Below are the code and all the weights of a small trained network. Each question names an input and a target symbol and asks about switching units off, where a switched-off unit gives its printed mean instead of its output.

import numpy as np


def w(rows, s, z=0):
    codes = np.array(rows[::2]) - 128.0
    scale = np.full(codes.shape[1], s)
    scale[-1] = z or s
    return codes * scale


def norm(h):
    return h / np.sqrt((h * h).mean(-1, keepdims=True) + 1e-5)


def f(y):
    return y / 2 * (1 + np.tanh(0.7978845608 * (y + 0.044715 * y**3)))


def softmax(a):
    e = np.exp(a - a.max(-1, keepdims=True))
    return e / e.sum(-1, keepdims=True)


def log_softmax(a):
    a = a - a.max(-1, keepdims=True)
    return a - np.log(np.exp(a).sum(-1, keepdims=True))


def net(x, mask):
    ids = ['Γαβδπω'.index(c) for c in x.split()]
    T = len(ids)
    res = E[ids] + P[:T]
    u = 0
    for l in range(3):
        q, k, v = (norm(res) @ M[l].T for M in (Q, K, V))
        z = softmax(np.where(np.tri(T) > 0, q @ k.T / 2**0.5, -1e9)) @ v
        res = res + np.where(mask[u], z, O[l][:, -1]) @ O[l][:, :-1]
        u += 1
        y = f(norm(res) @ A[l][:, :-1].T + A[l][:, -1])
        res = res + np.where(mask[u : u + 8], y, B[l][:, -1]) @ B[l][:, :-1]
        u += 8
    return log_softmax(norm(res)[-1] @ U[:, :-1].T + U[:, -1])


Q, K, V, O, A, B = {}, {}, {}, {}, {}, {}
E = w([
[134,61,152],'Γ',
[201,183,68],'α',
[250,138,69],'β',
[127,142,68],'δ',
[91,125,102],'π',
[118,174,170],'ω',
],0.015)
P = w([
[116,141,178],'0',
[60,98,124],'1',
[172,73,17],'2',
[176,254,194],'3',
[150,103,97],'4',
[116,137,138],'5',
[122,171,173],'6',
[121,156,130],'7',
[106,176,135],'8',
],0.0069)
Q[0] = w([
[4,43,138],'L0H1',
[102,164,89],'L0H1',
],0.021)
K[0] = w([
[69,250,69],'L0H1',
[104,139,185],'L0H1',
],0.018)
V[0] = w([
[196,203,130],'L0H1',
[93,196,2],'L0H1',
],0.0059)
O[0] = w([
[174,183,105,173],'L0H1',
[2,148,158,251],'L0H1',
],0.0062,0.0029)
A[0] = w([
[151,152,53,198],'L0N1',
[228,186,212,216],'L0N2',
[185,30,188,205],'L0N3',
[148,104,81,64],'L0N4',
[172,80,164,47],'L0N5',
[109,159,130,2],'L0N6',
[137,37,224,98],'L0N7',
[135,136,11,75],'L0N8',
],0.011,0.00066)
B[0] = w([
[156,102,177,228],'L0N1',
[85,6,138,174],'L0N2',
[112,170,29,128],'L0N3',
[101,140,172,153],'L0N4',
[121,186,68,118],'L0N5',
[100,102,137,140],'L0N6',
[206,90,36,133],'L0N7',
[131,70,203,254],'L0N8',
],0.013,0.0074)
Q[1] = w([
[155,246,174],'L1H1',
[47,62,131],'L1H1',
],0.011)
K[1] = w([
[106,136,254],'L1H1',
[242,123,55],'L1H1',
],0.009)
V[1] = w([
[163,8,37],'L1H1',
[83,179,38],'L1H1',
],0.014)
O[1] = w([
[247,156,35,195],'L1H1',
[111,43,57,3],'L1H1',
],0.012,0.0076)
A[1] = w([
[113,169,110,128],'L1N1',
[85,230,175,114],'L1N2',
[156,159,46,235],'L1N3',
[121,239,135,188],'L1N4',
[47,132,244,163],'L1N5',
[93,145,151,135],'L1N6',
[219,172,60,249],'L1N7',
[186,1,27,217],'L1N8',
],0.0086,0.0012)
B[1] = w([
[173,77,160,121],'L1N1',
[156,37,110,188],'L1N2',
[181,112,84,140],'L1N3',
[184,8,124,166],'L1N4',
[240,114,60,254],'L1N5',
[186,108,125,142],'L1N6',
[118,1,87,188],'L1N7',
[92,150,26,182],'L1N8',
],0.011,0.0062)
Q[2] = w([
[130,71,174],'L2H1',
[254,24,145],'L2H1',
],0.013)
K[2] = w([
[147,101,67],'L2H1',
[64,209,5],'L2H1',
],0.014)
V[2] = w([
[207,119,168],'L2H1',
[123,141,2],'L2H1',
],0.024)
O[2] = w([
[115,194,92,142],'L2H1',
[253,145,85,255],'L2H1',
],0.021,0.0042)
A[2] = w([
[79,135,141,146],'L2N1',
[218,191,106,225],'L2N2',
[92,50,93,92],'L2N3',
[190,156,194,255],'L2N4',
[24,249,111,19],'L2N5',
[100,47,197,18],'L2N6',
[120,102,235,169],'L2N7',
[31,178,102,170],'L2N8',
],0.016,0.002)
B[2] = w([
[150,84,122,166],'L2N1',
[34,152,222,254],'L2N2',
[126,177,133,148],'L2N3',
[76,154,101,198],'L2N4',
[209,136,2,220],'L2N5',
[46,102,113,212],'L2N6',
[73,78,57,222],'L2N7',
[223,138,126,198],'L2N8',
],0.022,0.0088)
U = w([
[127,175,116,12],'Γ',
[138,199,22,133],'α',
[98,252,167,152],'β',
[94,92,116,239],'δ',
[170,78,195,2],'π',
[142,206,151,99],'ω',
],0.011,0.0044)

Each question gives the input, a string of symbols that net reads in full, and the target symbol t.
The units are the heads (2 rows each of Q, K, V and O) and the neurons (one row each of A and B). Each row of codes is followed by its name. A weight is (code - 128) times the scale printed after its matrix; where a second scale follows, it is the last column's (O, A, B and U).
mask holds one flag per unit, layer by layer, with each layer's heads first. A switched-off unit (its flag False) gives its mean, the last column of its rows in O or B, instead of its output. The means were averaged over made-up inputs and are rounded, as every weight is.
A unit's drop is (log p(t) with every unit on - log p(t) with that unit switched off) / (log p(t) with every unit on - log p(t) with every unit switched off).
unit that matters most: the unit with the biggest drop
k most important neurons: the k neurons with the biggest drops, biggest first
k most important neurons of layer l: the k neurons of layer l with the biggest drops, biggest first
drop of u: that unit's drop, to one decimal
input β δ δ δ ω, target β: unit that matters most -> L0N2
input δ π α α α π δ α, target δ: 2 most important neurons -> L0N8, L0N2
input π δ α, target π: 3 most important neurons -> L0N1, L0N8, L0N4
input δ δ δ β π π β, target δ: 4 most important neurons -> L0N8, L0N1, L0N7, L0N2
input π δ ω, target π: 4 most important neurons of layer 0 -> L0N1, L0N8, L0N4, L0N2
input δ α β π δ π α β, target δ: 3 most important neurons -> L0N8, L0N1, L0N2
input β α δ π, target β: 3 most important neurons -> L0N2, L0N8, L2N2
input β δ α ω α, target β: 2 most important neurons -> L0N2, L0N8
input π δ δ π, target π: 2 most important neurons of layer 0 -> L0N1, L0N8
input π β δ α π δ α, target π: 3 most important neurons of layer 0 -> L0N8, L0N1, L0N4
input δ ω α δ δ π δ Γ, target α: 2 most important neurons -> L0N7, L1N8
input δ α π δ, target δ: 2 most important neurons of layer 0 -> L0N8, L0N1
input δ δ α δ, target δ: 2 most important neurons of layer 0 -> L0N8, L0N2
input π α δ δ π, target π: most important neuron of layer 2 -> L2N5
input π π α α δ β, target π: 4 most important neurons -> L0N1, L0N8, L0N4, L0N2
input π δ δ, target π: drop of L2H1 -> 1.0
input β β π δ, target β: drop of L1H1 -> 0.7
input β δ δ, target β: drop of L0N8 -> 0.1
